Small tables with named rows and columns. After each table, cells are looked up by row and column.

Pinu
        Fedes  Fubefu  Nogif
Gufibi     96      46    106
Filuk      32       9    194
Zosa      124      14    136
Bofo      225      71     82

Nogif of Filuk: 194
Fedes of Bofo: 225
Fubefu of Filuk: 9
Fedes of Zosa: 124
Nogif of Gufibi: 106
Fubefu of Zosa: 14
Fubefu of Bofo: 71
Fedes of Gufibi: 96
Fedes of Filuk: 32
Nogif of Bofo: 82
Fubefu of Gufibi: 46
Nogif of Zosa: 136

Mives:
|  | Zapop | Tuku | Sebidi | Dezimum | Dobupe | Meravo | Toduka |
|---|---|---|---|---|---|---|---|
| Vakugi | 610 | 714 | 592 | 424 | 591 | 355 | 334 |
| Ditunin | 382 | 539 | 674 | 556 | 874 | 539 | 448 |
| Gub | 780 | 539 | 332 | 292 | 511 | 372 | 304 |
| Rufipuv | 726 | 153 | 305 | 999 | 731 | 549 | 73 |
| Lag | 614 | 496 | 735 | 888 | 505 | 389 | 965 |
| Sanut | 562 | 442 | 410 | 705 | 369 | 407 | 222 |
| Disem | 340 | 953 | 457 | 510 | 600 | 484 | 926 |
| Pasep | 242 | 462 | 582 | 458 | 395 | 342 | 577 |
| Kugezam | 467 | 406 | 472 | 884 | 713 | 301 | 237 |

Zapop of Gub: 780
Toduka of Sanut: 222
Dezimum of Disem: 510
Sebidi of Disem: 457
Toduka of Ditunin: 448
Toduka of Pasep: 577
Tuku of Kugezam: 406
Dobupe of Pasep: 395
Dezimum of Lag: 888
Meravo of Vakugi: 355

Kivese =
columns: Lir, Faf
Zib: [69.243, 33.518]
Pok: [32.074, 72.373]
Kibiz: [69.371, 13.934]
Gek: [63.170, 14.196]
Muso: [75.491, 16.218]
Rim: [93.096, 20.611]
Zadab: [13.190, 56.384]
Vofinin: [19.502, 47.963]

Gek, Faf: 14.196
Kibiz, Faf: 13.934
Zib, Lir: 69.243
Muso, Faf: 16.218
Rim, Lir: 93.096
Zib, Faf: 33.518
Zadab, Lir: 13.190
Muso, Lir: 75.491
Gek, Lir: 63.170
Zadab, Faf: 56.384
Rim, Faf: 20.611
Vofinin, Lir: 19.502
Kibiz, Lir: 69.371
Pok, Lir: 32.074
Which row has the largest Faf? Pok

Vomep:
,Vev,Vulom,Pefori,Bame,Kol,Fim
Dul,0.9,0.8,0.6,0.8,0.9,0.4
Ganutob,0.6,0.6,0.5,0.6,0.5,0.6
Sevufat,0.5,0.8,0.6,0.7,0.5,0.5
Vosil,0.8,0.5,0.8,0.7,0.8,0.5
Rekabav,0.7,0.6,0.8,0.7,0.7,0.5
Dif,0.9,0.5,0.7,0.7,0.9,0.5
Reb,0.3,0.0,0.9,0.1,0.2,0.4
Zizur,0.3,0.3,0.6,0.3,0.3,0.5
Dabul,0.6,0.6,0.6,0.6,0.6,0.6
Giz,0.7,0.6,0.8,0.6,0.7,0.5
Gide,0.3,0.1,0.9,0.1,0.2,0.6
Bur,0.7,0.3,0.7,0.5,0.7,0.7

Giz, Kol -> 0.7
Reb, Bame -> 0.1
Gide, Vev -> 0.3
Dabul, Bame -> 0.6
Zizur, Vulom -> 0.3
Ganutob, Bame -> 0.6
Dabul, Pefori -> 0.6
Giz, Pefori -> 0.8
Zizur, Fim -> 0.5
Ganutob, Fim -> 0.6
Bur, Kol -> 0.7
Bur, Pefori -> 0.7
Which row has the largest Fim? Bur

Tor:
          Zimu  Sibane
Mam      17.27   62.86
Fafip    17.27   48.81
Sop      40.45   60.20
Dufezi   37.65   48.03
Pas      87.86   77.34
Tugizi   17.46   67.91
Bafa     47.00   21.96
Bifubo   38.74   51.41
Sil      63.83   11.70
Sira     98.28   84.17
Biza     62.70   11.70
Gegaf    97.18   78.02
Vut      37.84   48.99
Kaludit  99.42   80.49

Tugizi, Zimu: 17.46
Mam, Zimu: 17.27
Sop, Sibane: 60.20
Vut, Zimu: 37.84
Gegaf, Sibane: 78.02
Sira, Zimu: 98.28
Row with the largest Zimu: Kaludit

Bifu:
	Lotuv	Tov	Kifola	Menegeb	Zatevob
Meb	7.508	-4.955	2.302	-0.030	4.637
Dab	-0.500	-0.550	2.238	2.383	3.213
Kuvakot	-6.636	6.201	-3.808	-3.109	7.906
Lub	1.549	3.681	3.516	-1.266	-1.053
Neb	-2.731	-3.208	2.268	1.832	2.023
Fod	-0.027	1.941	1.949	-0.803	2.543
Seroto	-1.165	1.243	3.146	1.376	2.018
Pemolep	-2.126	3.763	0.719	5.912	1.772
Zaga	3.994	2.956	-0.434	-2.634	4.616

Lotuv of Pemolep = -2.126
Menegeb of Seroto = 1.376
Menegeb of Dab = 2.383
Menegeb of Fod = -0.803
Tov of Lub = 3.681
Zatevob of Fod = 2.543
Tov of Fod = 1.941
Zatevob of Zaga = 4.616
Row with the largest Menegeb: Pemolep

Bap
         Vobapop   Dos   Sig  Muki
Dem         0.71  0.38  0.53  0.51
Bigi        0.64  0.34  0.58  0.29
Nudiduk     0.52  0.55  0.43  0.55
Kime        0.24  0.88  0.46  0.17
Toko        0.46  0.68  0.36  0.37
Ritazes     0.48  0.53  0.34  0.24
Gem         0.50  0.51  0.61  0.95
Nimeke      0.58  0.41  0.38  0.80
Dinoto      0.68  0.67  0.53  0.41
Mev         0.52  0.63  0.54  0.61
Vukir       0.33  0.66  0.57  0.74
Ribo        0.44  0.27  0.38  0.09
Zerilad     0.73  0.35  0.60  0.19
Naba        0.60  0.45  0.38  0.18

What is the Vobapop of Nudiduk in Bap?
0.52
What is the Vobapop of Kime in Bap?
0.24
What is the Muki of Bigi in Bap?
0.29
What is the Sig of Ritazes in Bap?
0.34
What is the Muki of Kime in Bap?
0.17
What is the Sig of Kime in Bap?
0.46

